Below are the code and all the weights of a small trained network. Each question names an input and a target symbol and asks about switching units off, where a switched-off unit gives its printed mean instead of its output.

import numpy as np


def w(rows, s, z=0):
    codes = np.array(rows[::2]) - 128.0
    scale = np.full(codes.shape[1], s)
    scale[-1] = z or s
    return codes * scale


def f(y):
    return np.maximum(y, 0)


def softmax(a):
    e = np.exp(a - a.max(-1, keepdims=True))
    return e / e.sum(-1, keepdims=True)


def log_softmax(a):
    a = a - a.max(-1, keepdims=True)
    return a - np.log(np.exp(a).sum(-1, keepdims=True))


def net(x, mask):
    ids = ['Φβλμψω'.index(c) for c in x.split()]
    T = len(ids)
    res = E[ids] + P[:T]
    u = 0
    for l in range(2):
        r = res
        for j in range(3):
            rows = slice(2 * j, 2 * j + 2)
            q, k, v = (r @ M[l][rows].T for M in (Q, K, V))
            z = softmax(np.where(np.tri(T) > 0, q @ k.T / 2**0.5, -1e9)) @ v
            o = O[l][rows]
            res = res + np.where(mask[u + j], z, o[:, -1]) @ o[:, :-1]
        u += 3
        y = f(res @ A[l][:, :-1].T + A[l][:, -1])
        res = res + np.where(mask[u : u + 4], y, B[l][:, -1]) @ B[l][:, :-1]
        u += 4
    return log_softmax(res[-1] @ U[:, :-1].T + U[:, -1])


Q, K, V, O, A, B = {}, {}, {}, {}, {}, {}
E = w([
[159,38,136],'Φ',
[157,187,68],'β',
[158,125,92],'λ',
[9,158,170],'μ',
[157,103,103],'ψ',
[157,185,70],'ω',
],0.014)
P = w([
[171,203,181],'0',
[211,166,186],'1',
[190,134,139],'2',
[176,131,119],'3',
[160,137,118],'4',
[140,159,101],'5',
[133,183,110],'6',
[120,180,127],'7',
[101,254,93],'8',
[143,194,174],'9',
],0.0093)
Q[0] = w([
[222,141,115],'L0H1',
[254,155,39],'L0H1',
[14,134,188],'L0H2',
[92,84,107],'L0H2',
[142,176,126],'L0H3',
[69,198,169],'L0H3',
],0.008)
K[0] = w([
[254,85,132],'L0H1',
[211,70,180],'L0H1',
[133,171,145],'L0H2',
[111,104,156],'L0H2',
[82,82,117],'L0H3',
[125,145,149],'L0H3',
],0.011)
V[0] = w([
[173,73,102],'L0H1',
[255,24,97],'L0H1',
[224,16,60],'L0H2',
[176,178,73],'L0H2',
[169,103,60],'L0H3',
[126,183,69],'L0H3',
],0.0075)
O[0] = w([
[95,156,80,165],'L0H1',
[135,78,41,253],'L0H1',
[143,170,201,143],'L0H2',
[61,19,116,204],'L0H2',
[2,166,217,130],'L0H3',
[8,114,94,153],'L0H3',
],0.0076,0.0028)
A[0] = w([
[34,110,199,255],'L0N1',
[140,120,145,54],'L0N2',
[75,39,63,90],'L0N3',
[2,195,82,187],'L0N4',
],0.0068,0.0023)
B[0] = w([
[254,114,255,224],'L0N1',
[100,130,156,128],'L0N2',
[70,50,138,196],'L0N3',
[153,125,147,253],'L0N4',
],0.0055,0.004)
Q[1] = w([
[154,63,175],'L1H1',
[54,172,169],'L1H1',
[1,23,136],'L1H2',
[103,174,191],'L1H2',
[150,164,225],'L1H3',
[160,95,93],'L1H3',
],0.0081)
K[1] = w([
[161,150,95],'L1H1',
[254,165,216],'L1H1',
[161,89,126],'L1H2',
[206,20,186],'L1H2',
[150,149,86],'L1H3',
[68,78,206],'L1H3',
],0.0098)
V[1] = w([
[110,126,179],'L1H1',
[87,41,80],'L1H1',
[124,241,87],'L1H2',
[65,134,75],'L1H2',
[184,240,43],'L1H3',
[183,27,2],'L1H3',
],0.008)
O[1] = w([
[138,112,108,105],'L1H1',
[170,144,124,87],'L1H1',
[51,55,175,125],'L1H2',
[104,79,97,6],'L1H2',
[105,89,130,111],'L1H3',
[117,125,6,93],'L1H3',
],0.012,0.0017)
A[1] = w([
[47,117,160,170],'L1N1',
[109,168,131,9],'L1N2',
[7,138,98,20],'L1N3',
[84,78,131,156],'L1N4',
],0.012,0.0012)
B[1] = w([
[70,104,3,249],'L1N1',
[155,106,114,180],'L1N2',
[90,152,162,252],'L1N3',
[78,2,185,195],'L1N4',
],0.0076,0.002)
U = w([
[254,243,64,245],'Φ',
[106,85,138,95],'β',
[175,155,108,91],'λ',
[196,199,233,152],'μ',
[193,180,97,160],'ψ',
[112,94,135,5],'ω',
],0.009,0.002)

Each question gives the input, a string of symbols that net reads in full, and the target symbol t.
The units are the heads (2 rows each of Q, K, V and O) and the neurons (one row each of A and B). Each row of codes is followed by its name. A weight is (code - 128) times the scale printed after its matrix; where a second scale follows, it is the last column's (O, A, B and U).
mask holds one flag per unit, layer by layer, with each layer's heads first. A switched-off unit (its flag False) gives its mean, the last column of its rows in O or B, instead of its output. The means were averaged over made-up inputs and are rounded, as every weight is.
A unit's drop is (log p(t) with every unit on - log p(t) with that unit switched off) / (log p(t) with every unit on - log p(t) with every unit switched off).
The circuit of an input: a set's keep is (log p(t) with only the set's units on - log p(t) with every unit switched off) / (log p(t) with every unit on - log p(t) with every unit switched off). Starting from the 12 units with the biggest drops (on a tie, the unit counted first), units are removed one at a time, each time the one whose removal leaves the highest keep (on an exact tie, the one counted first), for as long as the keep stays at least 0.8.
units of the circuit, in order: the units of the circuit, biggest drop first
most important unit: the unit with the biggest drop
top k neurons: the k neurons with the biggest drops, biggest first
which heads matter: for each layer, one digit per head in row order, 1 if its drop is at least 0.15 and else 0, layers parted by /
input Φ Φ Φ Φ Φ μ β, target μ: which heads matter : 100 / 011
input β β λ λ β β μ β ψ, target β: units of the circuit, in order : (L1H2 L0H3)
input ω λ β μ Φ, target μ: most important unit : L1H3
input β ω ψ μ μ ψ λ Φ Φ Φ, target Φ: units of the circuit, in order : (L0H2 L1H2 L1H3)
input ψ β μ μ, target μ: which heads matter : 100 / 010
input ψ μ ω, target μ: units of the circuit, in order : (L0H1 L1H3)
input β Φ Φ μ μ ω, target μ: units of the circuit, in order : (L1H3 L0H1)
input β Φ λ μ μ Φ μ ψ, target μ: units of the circuit, in order : (L1H3 L0H1)
input μ ω β, target β: which heads matter : 011 / 011
input β λ ω ω Φ μ, target μ: which heads matter : 101 / 010
input Φ μ Φ μ, target Φ: which heads matter : 000 / 011
input μ Φ β Φ Φ μ ψ, target μ: units of the circuit, in order : (L0H1 L1H3)
input Φ μ μ μ Φ, target μ: units of the circuit, in order : (L0H1 L1H3)
input ω ω β, target ω: which heads matter : 000 / 010
input Φ ψ Φ Φ μ β μ μ β, target μ: top neuron : (L0N4)
input β μ λ Φ β β λ, target β: top 2 neurons : (L0N1 L1N4)
input Φ Φ Φ ω ω ω ψ, target ω: units of the circuit, in order : (L0H1 L1H2 L1N4)
input ω μ λ, target μ: top 2 neurons : (L0N1 L1N1)
input Φ β ψ λ ψ β β β β, target β: which heads matter : 000 / 010
input ω β ψ, target β: most important unit : L1N4
